Below are the code and all the weights of a small trained network. Each question names an input and a target symbol and asks about switching units off, where a switched-off unit gives its printed mean instead of its output.

import numpy as np


def w(rows, s, z=0):
    codes = np.array(rows[::2]) - 128.0
    scale = np.full(codes.shape[1], s)
    scale[-1] = z or s
    return codes * scale


def f(y):
    return np.maximum(y, 0)


def softmax(a):
    e = np.exp(a - a.max(-1, keepdims=True))
    return e / e.sum(-1, keepdims=True)


def log_softmax(a):
    a = a - a.max(-1, keepdims=True)
    return a - np.log(np.exp(a).sum(-1, keepdims=True))


def net(x, mask):
    ids = ['αβδεημξστψω'.index(c) for c in x.split()]
    T = len(ids)
    res = E[ids] + P[:T]
    r = res
    for j in range(2):
        rows = slice(3 * j, 3 * j + 3)
        q, k, v = (r @ M[0][rows].T for M in (Q, K, V))
        z = softmax(np.where(np.tri(T) > 0, q @ k.T / 3**0.5, -1e9)) @ v
        o = O[0][rows]
        res = res + np.where(mask[j], z, o[:, -1]) @ o[:, :-1]
    y = f(res @ A[0][:, :-1].T + A[0][:, -1])
    res = res + np.where(mask[2:26], y, B[0][:, -1]) @ B[0][:, :-1]
    return log_softmax(res[-1] @ U[:, :-1].T + U[:, -1])


Q, K, V, O, A, B = {}, {}, {}, {}, {}, {}
E = w([
[94,146,110],'α',
[106,7,202],'β',
[75,213,134],'δ',
[110,50,89],'ε',
[89,168,117],'η',
[250,116,170],'μ',
[87,159,102],'ξ',
[115,107,255],'σ',
[88,170,118],'τ',
[243,210,75],'ψ',
[84,119,28],'ω',
],0.019)
P = w([
[247,114,141],'0',
[185,122,149],'1',
[135,133,143],'2',
[95,139,134],'3',
[63,150,124],'4',
[33,160,121],'5',
[2,161,116],'6',
[14,138,105],'7',
],0.009)
Q[0] = w([
[173,141,212],'head 0',
[122,91,174],'head 0',
[246,151,101],'head 0',
[148,140,138],'head 1',
[8,139,90],'head 1',
[113,68,216],'head 1',
],0.015)
K[0] = w([
[230,95,168],'head 0',
[143,123,192],'head 0',
[240,175,79],'head 0',
[140,150,119],'head 1',
[48,44,84],'head 1',
[119,175,247],'head 1',
],0.011)
V[0] = w([
[65,185,90],'head 0',
[121,145,238],'head 0',
[140,2,79],'head 0',
[177,147,154],'head 1',
[139,60,184],'head 1',
[104,218,164],'head 1',
],0.0094)
O[0] = w([
[212,62,170,99],'head 0',
[114,2,41,253],'head 0',
[11,251,203,68],'head 0',
[98,61,84,136],'head 1',
[157,31,136,227],'head 1',
[214,135,113,74],'head 1',
],0.0066,0.0025)
A[0] = w([
[146,113,167,192],'neuron 0',
[188,131,144,100],'neuron 1',
[152,156,65,202],'neuron 2',
[110,111,199,157],'neuron 3',
[82,169,153,118],'neuron 4',
[101,170,95,84],'neuron 5',
[165,154,100,64],'neuron 6',
[88,119,118,147],'neuron 7',
[155,159,78,30],'neuron 8',
[71,66,75,92],'neuron 9',
[119,140,30,95],'neuron 10',
[89,165,82,109],'neuron 11',
[142,186,163,44],'neuron 12',
[157,81,166,2],'neuron 13',
[73,103,137,196],'neuron 14',
[70,154,9,89],'neuron 15',
[183,131,151,103],'neuron 16',
[132,168,163,91],'neuron 17',
[166,154,107,57],'neuron 18',
[169,118,147,207],'neuron 19',
[70,118,130,168],'neuron 20',
[84,80,86,103],'neuron 21',
[176,156,120,193],'neuron 22',
[158,113,130,209],'neuron 23',
],0.015,0.0078)
B[0] = w([
[182,142,87,183],'neuron 0',
[99,97,91,157],'neuron 1',
[19,140,140,212],'neuron 2',
[166,147,185,200],'neuron 3',
[180,90,155,187],'neuron 4',
[162,97,101,154],'neuron 5',
[222,178,105,151],'neuron 6',
[179,93,66,190],'neuron 7',
[218,131,170,148],'neuron 8',
[73,172,143,233],'neuron 9',
[99,118,213,159],'neuron 10',
[173,84,178,166],'neuron 11',
[57,89,146,148],'neuron 12',
[128,168,200,153],'neuron 13',
[148,190,131,254],'neuron 14',
[108,2,164,173],'neuron 15',
[75,49,58,153],'neuron 16',
[78,80,168,146],'neuron 17',
[186,170,223,149],'neuron 18',
[235,151,81,193],'neuron 19',
[176,113,103,227],'neuron 20',
[89,170,134,210],'neuron 21',
[11,129,83,197],'neuron 22',
[141,141,77,199],'neuron 23',
],0.0073,0.0094)
U = w([
[115,88,139,57],'α',
[96,236,199,25],'β',
[119,149,99,84],'δ',
[121,146,101,135],'ε',
[114,140,125,92],'η',
[161,60,56,96],'μ',
[115,117,122,124],'ξ',
[227,116,173,254],'σ',
[113,167,116,152],'τ',
[122,253,103,72],'ψ',
[54,53,126,19],'ω',
],0.016,0.0044)

Each question gives the input, a string of symbols that net reads in full, and the target symbol t.
The units are the heads (3 rows each of Q, K, V and O) and the neurons (one row each of A and B). Each row of codes is followed by its name. A weight is (code - 128) times the scale printed after its matrix; where a second scale follows, it is the last column's (O, A, B and U).
mask holds one flag per unit, heads first, then neurons. A switched-off unit (its flag False) gives its mean, the last column of its rows in O or B, instead of its output. The means were averaged over made-up inputs and are rounded, as every weight is.
A unit's drop is (log p(t) with every unit on - log p(t) with that unit switched off) / (log p(t) with every unit on - log p(t) with every unit switched off).
The circuit of an input: a set's keep is (log p(t) with only the set's units on - log p(t) with every unit switched off) / (log p(t) with every unit on - log p(t) with every unit switched off). Starting from the 12 units with the biggest drops (on a tie, the unit counted first), units are removed one at a time, each time the one whose removal leaves the highest keep (on an exact tie, the one counted first), for as long as the keep stays at least 0.8.
circuit, biggest first: the units of the circuit, biggest drop first
unit that matters most: the unit with the biggest drop
k most important neurons: the k neurons with the biggest drops, biggest first
which heads matter: for each layer, one digit per head in row order, 1 if its drop is at least 0.15 and else 0, layers parted by /
drop of u: that unit's drop, to one decimal
input μ β δ μ τ η δ δ, target μ: circuit, biggest first -> [head 0]
input σ ε ξ μ ω α, target β: which heads matter -> 11
input α τ δ α ε α, target σ: circuit, biggest first -> [head 0; neuron 22; neuron 2]
input τ τ η η ε μ ε η, target σ: which heads matter -> 10
input ε ψ τ, target σ: 3 most important neurons -> [neuron 22; neuron 2; neuron 9]
input α σ σ ε, target ω: circuit, biggest first -> [neuron 15; head 0]
input ε ψ α ω ω ξ, target β: circuit, biggest first -> [head 0; head 1]
input σ σ ε, target ω: circuit, biggest first -> [head 0; neuron 15]
input σ ε σ ε δ, target σ: which heads matter -> 01
input δ σ σ δ, target ω: which heads matter -> 00
input β μ η α τ ε ε, target σ: which heads matter -> 11
input τ ψ β σ τ, target ω: 2 most important neurons -> [neuron 15; neuron 19]
input α δ ε τ ω σ ε τ, target σ: which heads matter -> 10
input α σ σ δ σ α μ, target μ: unit that matters most -> head 1
input τ ξ η τ σ, target σ: circuit, biggest first -> [head 1; neuron 3]
input ξ σ δ δ ξ, target μ: 3 most important neurons -> [neuron 9; neuron 14; neuron 21]
input ε ω ε ω α, target β: 2 most important neurons -> [neuron 19; neuron 15]
input τ α η ω, target ω: 3 most important neurons -> [neuron 15; neuron 12; neuron 17]
input σ α σ σ α η δ τ, target μ: drop of head 1 -> 0.1
input μ τ μ α α ξ δ ξ, target μ: drop of neuron 9 -> 0.2
input τ α δ τ ξ τ σ δ, target ω: unit that matters most -> neuron 15
input μ σ η, target ω: drop of neuron 15 -> 0.2
